Below is a small trained network, with its code and all its weights. Each question gives an input and a class and asks what happens when units are switched off, that is, made to give their printed mean instead of their output.

import numpy as np


def w(rows, s, z=0):
    codes = np.array(rows[::2]) - 128.0
    scale = np.full(codes.shape[1], s)
    scale[-1] = z or s
    return codes * scale


def f(y):
    return np.maximum(y, 0)


def log_softmax(a):
    a = a - a.max(-1, keepdims=True)
    return a - np.log(np.exp(a).sum(-1, keepdims=True))


def net(x, mask):
    res = np.array(x, float).reshape(1, 4) / 4 @ E
    y = f(res @ A[0][:, :-1].T + A[0][:, -1])
    res = res + np.where(mask, y, B[0][:, -1]) @ B[0][:, :-1]
    return log_softmax(res[-1] @ U[:, :-1].T + U[:, -1])


A, B = {}, {}
E = w([
[169,179,84,87,138,194,83,101,28,165],'x0',
[250,176,130,173,92,130,113,179,134,153],'x1',
[137,149,146,56,153,125,86,140,125,47],'x2',
[231,81,92,151,164,81,119,100,47,50],'x3',
],0.011)
A[0] = w([
[254,154,55,189,102,163,126,81,109,207,252],'n0',
[64,135,144,56,113,171,49,101,146,126,156],'n1',
[33,188,178,90,116,215,165,109,140,218,241],'n2',
[167,80,120,87,138,112,120,77,94,77,154],'n3',
[154,159,65,139,225,81,126,58,106,68,159],'n4',
[153,129,195,181,96,43,137,155,231,103,220],'n5',
[141,156,115,195,145,102,96,163,87,152,123],'n6',
[142,120,139,104,191,121,127,108,41,121,205],'n7',
[104,108,183,102,231,71,136,114,124,89,254],'n8',
],0.0082,0.0027)
B[0] = w([
[192,221,155,182,55,187,68,215,63,223,251],'n0',
[33,123,140,135,193,158,115,105,113,78,193],'n1',
[93,95,198,69,228,194,182,105,91,139,241],'n2',
[116,114,31,118,71,122,131,94,105,156,194],'n3',
[112,118,19,131,53,156,146,114,128,126,205],'n4',
[106,98,241,178,77,95,190,140,173,103,241],'n5',
[133,213,170,156,83,145,120,165,145,205,167],'n6',
[117,163,47,146,153,133,109,97,95,174,194],'n7',
[104,56,94,148,56,69,199,2,142,102,206],'n8',
],0.0087,0.012)
U = w([
[127,106,16,124,109,87,143,66,130,82,40],'0',
[76,99,174,46,244,216,169,103,141,111,197],'1',
[206,196,138,168,123,174,107,229,94,173,179],'2',
[118,93,218,169,119,2,161,156,213,65,247],'3',
[118,195,114,91,217,113,36,140,78,97,24],'4',
],0.0086,0.0015)

Each question gives the input, the list of numbers given to net, and the class t.
The units are the neurons (one row each of A and B). Each row of codes is followed by its name. A weight is (code - 128) times the scale printed after its matrix; where a second scale follows, it is the last column's (A, B and U).
mask holds one flag per neuron, in row order. A switched-off neuron (its flag False) gives its mean, the last column of its row in B, instead of its output. The means were averaged over made-up inputs and are rounded, as every weight is.
A unit's drop is (log p(t) with every unit on - log p(t) with that unit switched off) / (log p(t) with every unit on - log p(t) with every unit switched off).
The circuit of an input: a set's keep is (log p(t) with only the set's units on - log p(t) with every unit switched off) / (log p(t) with every unit on - log p(t) with every unit switched off). Starting from all 9 units, units are removed one at a time, each time the one whose removal leaves the highest keep (on an exact tie, the one counted first), for as long as the keep stays at least 0.8.
units of the circuit, in order: the units of the circuit, biggest drop first
unit that matters most: the unit with the biggest drop
top k neurons: the k neurons with the biggest drops, biggest first
drop when u is switched off: that unit's drop, to one decimal
input [-5,1,-2,8], class 0: unit that matters most : n4
input [-7,4,8,8], class 0: top 2 neurons : (n4 n3)
input [-1,4,7,-3], class 3: top 2 neurons : (n0 n2)
input [7,3,7,-3], class 4: units of the circuit, in order : (n1 n5)
input [3,2,3,-3], class 1: units of the circuit, in order : (n0 n2)
input [-3,8,8,-2], class 3: top 2 neurons : (n0 n5)
input [-2,3,8,-4], class 3: top 3 neurons : (n2 n5 n7)
input [8,-3,1,3], class 0: top 2 neurons : (n4 n3)
input [2,1,-4,-6], class 1: drop when n2 is switched off : 0.4
input [5,-1,-2,-3], class 1: drop when n2 is switched off : 0.6
input [6,-3,-6,-2], class 1: drop when n0 is switched off : -0.1
input [-4,5,-5,-7], class 3: drop when n1 is switched off : 0.1
